Small tables with named rows and columns. After each table, cells are looked up by row and column.

pimanu:
         nezato   poret  zikemus    fepo   fuviv     ved  bapavub     pil   karuf   zudem
til      42.432  34.092   25.002  45.319  54.481  41.086   33.025  36.150  30.045  34.920
fovuret  42.231  24.473   18.762  45.810  76.003  51.737    7.136  53.189  27.201  44.995
keroso   43.388  35.304   28.031  44.678  57.782  44.521   30.399  39.418  31.779  37.836
nemuvo   40.993  35.379   35.896  41.908  53.985  46.655   26.839  49.137  38.226  45.457
zef      42.009  40.627   47.396  38.891  42.281  45.369   34.481  51.436  46.181  48.997
vufupe   39.564  22.046   13.028  46.814  63.846  41.785   15.913  45.083  24.357  37.972
rab      48.032  26.101   21.966  45.152  77.466  54.127    6.323  55.252  29.044  47.116
vediza   41.900  33.721   23.811  45.394  46.506  35.798   38.788  32.217  29.766  31.782
dof      37.243  41.076   42.476  40.028  21.135  30.147   53.580  35.793  43.523  37.072
sav      39.620  32.461   22.344  45.548  45.005  34.295   38.863  31.931  29.165  31.165
zavunug  37.126  33.272   24.611  44.860  41.379  33.302   40.891  32.322  30.902  31.750

What is the karuf of dof in pimanu?
43.523
What is the fepo of zavunug in pimanu?
44.860
What is the fuviv of vediza in pimanu?
46.506
What is the pil of sav in pimanu?
31.931
What is the bapavub of sav in pimanu?
38.863
What is the bapavub of vufupe in pimanu?
15.913
What is the nezato of zavunug in pimanu?
37.126
What is the fepo of vediza in pimanu?
45.394
What is the fuviv of keroso in pimanu?
57.782
What is the karuf of sav in pimanu?
29.165
What is the zudem of zef in pimanu?
48.997
What is the zudem of vufupe in pimanu?
37.972
What is the zikemus of nemuvo in pimanu?
35.896
What is the zikemus of zavunug in pimanu?
24.611
What is the fepo of til in pimanu?
45.319
What is the pil of rab in pimanu?
55.252
What is the pil of til in pimanu?
36.150
What is the bapavub of nemuvo in pimanu?
26.839

voniri:
fields: dafo, nev, mos, sagep, vonin, sivovi, zetez, zek, nisimu
nat: [80, 46, 42, 88, 85, 132, 88, 60, 61]
zum: [144, 108, 42, 161, 43, 72, 161, 127, 61]
dilive: [131, 148, 119, 51, 43, 33, 51, 127, 128]
mut: [182, 67, 27, 33, 149, 151, 33, 87, 195]
pabo: [131, 46, 73, 51, 149, 33, 51, 154, 61]
dizumiz: [106, 46, 103, 70, 107, 53, 70, 127, 61]

What is the zek of zum in voniri?
127
What is the zetez of dizumiz in voniri?
70
What is the nev of dilive in voniri?
148
What is the vonin of dizumiz in voniri?
107
What is the vonin of pabo in voniri?
149
What is the dafo of mut in voniri?
182
What is the sivovi of mut in voniri?
151
What is the nisimu of zum in voniri?
61
What is the nisimu of dilive in voniri?
128
What is the sagep of dilive in voniri?
51
What is the sagep of zum in voniri?
161
What is the vonin of nat in voniri?
85
What is the sagep of dizumiz in voniri?
70
What is the zetez of dilive in voniri?
51
What is the dafo of pabo in voniri?
131
What is the zek of pabo in voniri?
154
What is the zek of mut in voniri?
87
What is the dafo of dizumiz in voniri?
106
Which row has the largest sagep? zum

